Here is a tiny trained network, its code and every weight. The questions are about switching its units off for an input and a target symbol, where a switched-off unit gives its printed mean instead of its output.

import numpy as np


def w(rows, s, z=0):
    codes = np.array(rows[::2]) - 128.0
    scale = np.full(codes.shape[1], s)
    scale[-1] = z or s
    return codes * scale


def norm(h):
    return h / np.sqrt((h * h).mean(-1, keepdims=True) + 1e-5)


def f(y):
    return y / 2 * (1 + np.tanh(0.7978845608 * (y + 0.044715 * y**3)))


def softmax(a):
    e = np.exp(a - a.max(-1, keepdims=True))
    return e / e.sum(-1, keepdims=True)


def log_softmax(a):
    a = a - a.max(-1, keepdims=True)
    return a - np.log(np.exp(a).sum(-1, keepdims=True))


def net(x, mask):
    ids = ['αγδμξτψ'.index(c) for c in x.split()]
    T = len(ids)
    res = E[ids] + P[:T]
    r = norm(res)
    for j in range(3):
        rows = slice(3 * j, 3 * j + 3)
        q, k, v = (r @ M[0][rows].T for M in (Q, K, V))
        z = softmax(np.where(np.tri(T) > 0, q @ k.T / 3**0.5, -1e9)) @ v
        o = O[0][rows]
        res = res + np.where(mask[j], z, o[:, -1]) @ o[:, :-1]
    y = f(norm(res) @ A[0][:, :-1].T + A[0][:, -1])
    res = res + np.where(mask[3:7], y, B[0][:, -1]) @ B[0][:, :-1]
    return log_softmax(norm(res)[-1] @ U[:, :-1].T + U[:, -1])


Q, K, V, O, A, B = {}, {}, {}, {}, {}, {}
E = w([
[149,53,96,53,227],'α',
[214,254,92,78,117],'γ',
[90,61,89,72,191],'δ',
[163,84,51,151,234],'μ',
[155,201,101,75,210],'ξ',
[147,201,133,9,128],'τ',
[152,79,40,145,3],'ψ',
],0.0095)
P = w([
[94,114,236,203,88],'0',
[133,151,145,92,151],'1',
[94,153,60,96,173],'2',
[129,127,90,85,170],'3',
[125,113,231,161,117],'4',
[148,99,144,104,147],'5',
[107,146,2,72,175],'6',
[157,113,58,61,168],'7',
[161,102,227,156,114],'8',
[112,96,105,104,107],'9',
[203,134,15,79,151],'10',
],0.013)
Q[0] = w([
[77,137,109,159,70],'head 0',
[104,162,143,118,153],'head 0',
[140,130,102,175,147],'head 0',
[124,74,180,167,116],'head 1',
[129,48,141,168,142],'head 1',
[148,208,155,119,135],'head 1',
[127,4,113,162,119],'head 2',
[153,115,156,139,107],'head 2',
[120,164,95,97,149],'head 2',
],0.025)
K[0] = w([
[121,160,100,139,64],'head 0',
[56,147,161,126,145],'head 0',
[142,131,87,175,136],'head 0',
[71,157,35,108,151],'head 1',
[160,134,32,53,143],'head 1',
[57,148,187,186,107],'head 1',
[179,125,5,37,160],'head 2',
[86,134,74,148,129],'head 2',
[182,94,188,155,113],'head 2',
],0.021)
V[0] = w([
[146,115,55,187,101],'head 0',
[102,128,102,89,19],'head 0',
[80,175,161,119,169],'head 0',
[222,139,82,79,77],'head 1',
[130,139,119,9,130],'head 1',
[45,148,242,14,138],'head 1',
[77,245,49,133,200],'head 2',
[125,17,79,167,215],'head 2',
[23,103,79,61,52],'head 2',
],0.012)
O[0] = w([
[155,92,137,88,103,41],'head 0',
[165,86,122,125,106,11],'head 0',
[155,169,87,115,156,154],'head 0',
[140,156,180,145,203,38],'head 1',
[189,148,196,203,111,94],'head 1',
[195,139,83,178,40,254],'head 1',
[127,157,58,41,69,70],'head 2',
[27,103,117,131,74,126],'head 2',
[197,43,5,193,157,62],'head 2',
],0.013,0.0074)
A[0] = w([
[99,146,74,119,148,130],'neuron 0',
[111,88,178,186,148,253],'neuron 1',
[58,118,125,170,102,76],'neuron 2',
[156,4,40,96,76,150],'neuron 3',
],0.02,0.0059)
B[0] = w([
[167,101,84,94,102,200],'neuron 0',
[113,149,61,137,108,192],'neuron 1',
[117,116,186,165,147,226],'neuron 2',
[179,7,169,76,101,255],'neuron 3',
],0.02,0.008)
U = w([
[68,118,141,214,129,179],'α',
[154,148,229,74,237,184],'γ',
[154,24,124,95,110,252],'δ',
[12,108,161,22,164,81],'μ',
[125,180,70,51,32,43],'ξ',
[231,137,86,220,128,10],'τ',
[103,80,40,114,253,127],'ψ',
],0.012,0.0042)

Each question gives the input, a string of symbols that net reads in full, and the target symbol t.
The units are the heads (3 rows each of Q, K, V and O) and the neurons (one row each of A and B). Each row of codes is followed by its name. A weight is (code - 128) times the scale printed after its matrix; where a second scale follows, it is the last column's (O, A, B and U).
mask holds one flag per unit, heads first, then neurons. A switched-off unit (its flag False) gives its mean, the last column of its rows in O or B, instead of its output. The means were averaged over made-up inputs and are rounded, as every weight is.
A unit's drop is (log p(t) with every unit on - log p(t) with that unit switched off) / (log p(t) with every unit on - log p(t) with every unit switched off).
The circuit of an input: a set's keep is (log p(t) with only the set's units on - log p(t) with every unit switched off) / (log p(t) with every unit on - log p(t) with every unit switched off). Starting from all 7 units, units are removed one at a time, each time the one whose removal leaves the highest keep (on an exact tie, the one counted first), for as long as the keep stays at least 0.8.
circuit, biggest first: the units of the circuit, biggest drop first
top k neurons: the k neurons with the biggest drops, biggest first
which heads matter: for each layer, one digit per head in row order, 1 if its drop is at least 0.15 and else 0, layers parted by /
input μ μ τ τ τ μ τ τ γ δ τ, target μ: which heads matter => 001
input ξ α δ μ ξ τ α α μ ξ α, target μ: circuit, biggest first => head 2; head 1
input μ α μ δ, target α: which heads matter => 011
input τ γ ψ α δ τ ψ μ α γ ξ, target τ: which heads matter => 011
input γ μ μ ψ ξ, target γ: which heads matter => 001
input ξ γ ξ τ μ γ μ τ μ α, target τ: which heads matter => 010
input ψ δ ψ α ξ ξ ξ γ, target ψ: circuit, biggest first => head 1; head 2
input α ψ τ τ ξ γ τ, target α: circuit, biggest first => head 2; neuron 3
input ξ μ ψ ψ μ α τ τ γ, target ξ: top 2 neurons => neuron 2; neuron 3
input μ τ δ ξ α α α ξ α, target α: circuit, biggest first => head 1; head 0; neuron 3; head 2
input δ γ τ δ, target γ: circuit, biggest first => head 1
input ξ ξ μ γ ξ τ δ, target ξ: circuit, biggest first => head 2; head 1
input ψ δ δ ψ μ ξ ξ α, target ξ: circuit, biggest first => head 2; head 1; neuron 3; neuron 0
input γ τ γ μ δ α γ μ, target α: circuit, biggest first => head 1; head 2; neuron 3
input α ψ μ, target α: circuit, biggest first => head 2
input τ ξ μ ξ τ α μ δ α, target μ: circuit, biggest first => head 1; head 2
input ξ ψ μ α, target ψ: circuit, biggest first => head 1; head 2; neuron 3
input α τ ψ ψ ξ γ γ γ, target α: which heads matter => 001
input α τ γ δ μ, target γ: which heads matter => 011
input ψ μ τ μ δ α γ μ α μ, target μ: which heads matter => 011
input ψ τ γ γ ξ τ μ, target ξ: which heads matter => 001
